Below is a small trained network, with its code and all its weights. Each question gives an input and a class and asks what happens when units are switched off, that is, made to give their printed mean instead of their output.

import numpy as np


def w(rows, s, z=0):
    codes = np.array(rows[::2]) - 128.0
    scale = np.full(codes.shape[1], s)
    scale[-1] = z or s
    return codes * scale


def norm(h):
    return h / np.sqrt((h * h).mean(-1, keepdims=True) + 1e-5)


def f(y):
    return y / 2 * (1 + np.tanh(0.7978845608 * (y + 0.044715 * y**3)))


def log_softmax(a):
    a = a - a.max(-1, keepdims=True)
    return a - np.log(np.exp(a).sum(-1, keepdims=True))


def net(x, mask):
    res = np.array(x, float).reshape(1, 7) / 4 @ E
    u = 0
    for l in range(4):
        y = f(norm(res) @ A[l][:, :-1].T + A[l][:, -1])
        res = res + np.where(mask[u : u + 4], y, B[l][:, -1]) @ B[l][:, :-1]
        u += 4
    return log_softmax(norm(res)[-1] @ U[:, :-1].T + U[:, -1])


A, B = {}, {}
E = w([
[154,130,70,173,170,106,140],'x0',
[150,95,133,122,187,208,64],'x1',
[173,113,134,129,206,40,45],'x2',
[136,197,55,109,158,116,9],'x3',
[113,176,129,97,164,67,110],'x4',
[89,254,52,58,181,134,158],'x5',
[105,61,186,39,83,70,64],'x6',
],0.0079)
A[0] = w([
[91,43,228,19,90,151,179,249],'L0N1',
[146,101,70,214,97,157,92,179],'L0N2',
[154,167,98,163,130,20,146,162],'L0N3',
[156,3,180,144,72,91,104,252],'L0N4',
],0.0065,0.0026)
B[0] = w([
[184,18,183,171,140,182,136,254],'L0N1',
[124,67,255,149,151,168,107,178],'L0N2',
[222,126,177,193,126,144,128,190],'L0N3',
[140,6,178,141,138,196,47,252],'L0N4',
],0.0083,0.0049)
A[1] = w([
[94,135,160,47,181,72,161,4],'L1N1',
[62,127,172,109,227,11,213,159],'L1N2',
[36,144,143,135,116,254,100,211],'L1N3',
[238,41,177,248,207,157,107,212],'L1N4',
],0.0069,0.0031)
B[1] = w([
[187,88,124,177,91,101,101,123],'L1N1',
[204,89,175,229,95,112,130,144],'L1N2',
[169,2,111,136,62,116,118,168],'L1N3',
[186,70,242,109,153,219,152,247],'L1N4',
],0.0087,0.012)
A[2] = w([
[132,108,99,54,77,69,129,50],'L2N1',
[95,145,165,90,86,208,94,55],'L2N2',
[11,245,199,142,123,113,191,117],'L2N3',
[98,196,165,73,174,192,3,2],'L2N4',
],0.0058,0.0029)
B[2] = w([
[212,110,60,120,216,138,34,3],'L2N1',
[139,166,188,72,18,65,18,240],'L2N2',
[60,157,116,129,211,3,180,114],'L2N3',
[62,139,83,24,191,65,81,237],'L2N4',
],0.0075,0.00061)
A[3] = w([
[71,107,161,105,77,178,213,17],'L3N1',
[130,220,77,166,124,182,92,4],'L3N2',
[165,133,255,220,50,126,189,235],'L3N3',
[148,135,196,82,239,156,100,12],'L3N4',
],0.0066,0.0036)
B[3] = w([
[128,159,195,160,104,140,54,141],'L3N1',
[95,55,111,161,181,158,187,126],'L3N2',
[132,119,213,245,116,132,254,254],'L3N3',
[121,187,103,31,73,190,38,149],'L3N4',
],0.0075,0.0099)
U = w([
[89,213,48,234,134,135,254,15],'0',
[101,191,53,107,153,92,98,20],'1',
[195,55,193,230,88,136,137,253],'2',
],0.009,0.0041)

Each question gives the input, the list of numbers given to net, and the class t.
The units are the neurons (one row each of A and B). Each row of codes is followed by its name. A weight is (code - 128) times the scale printed after its matrix; where a second scale follows, it is the last column's (A, B and U).
mask holds one flag per neuron, layer by layer. A switched-off neuron (its flag False) gives its mean, the last column of its row in B, instead of its output. The means were averaged over made-up inputs and are rounded, as every weight is.
A unit's drop is (log p(t) with every unit on - log p(t) with that unit switched off) / (log p(t) with every unit on - log p(t) with every unit switched off).
The circuit of an input: a set's keep is (log p(t) with only the set's units on - log p(t) with every unit switched off) / (log p(t) with every unit on - log p(t) with every unit switched off). Starting from the 12 units with the biggest drops (on a tie, the unit counted first), units are removed one at a time, each time the one whose removal leaves the highest keep (on an exact tie, the one counted first), for as long as the keep stays at least 0.8.
units of the circuit, in order: the units of the circuit, biggest drop first
top k neurons: the k neurons with the biggest drops, biggest first
top k neurons in layer l: the k neurons of layer l with the biggest drops, biggest first
drop of u: that unit's drop, to one decimal
input [1,5,3,0,-3,5,-4], class 0: units of the circuit, in order => (L0N4 L0N1)
input [4,-2,0,-3,-7,4,-4], class 0: units of the circuit, in order => (L0N4 L0N1 L1N4)
input [-4,-6,7,6,-1,5,-3], class 1: top neuron => (L3N3)
input [8,2,-6,-8,-5,8,2], class 0: units of the circuit, in order => (L0N4 L1N4)
input [7,1,1,3,-7,8,1], class 0: units of the circuit, in order => (L1N4 L0N1)
input [-6,1,-1,5,-2,2,-5], class 1: top 2 neurons => (L0N1 L1N4)
input [5,-3,3,-5,5,6,-7], class 0: top 3 neurons => (L0N1 L0N4 L1N4)
input [2,-2,-6,-2,5,3,1], class 0: top 4 neurons => (L0N4 L1N4 L0N2 L2N3)
input [1,4,-8,-3,8,4,-3], class 0: top 2 neurons in layer 0 => (L0N4 L0N2)
input [7,7,-4,-7,-2,8,-6], class 0: top 2 neurons in layer 0 => (L0N4 L0N1)
input [-6,2,5,-4,2,5,-7], class 0: drop of L0N4 => 0.5
input [-6,6,4,0,4,7,-4], class 1: drop of L3N3 => 0.1
input [8,5,0,6,-1,7,8], class 1: drop of L0N4 => 0.0
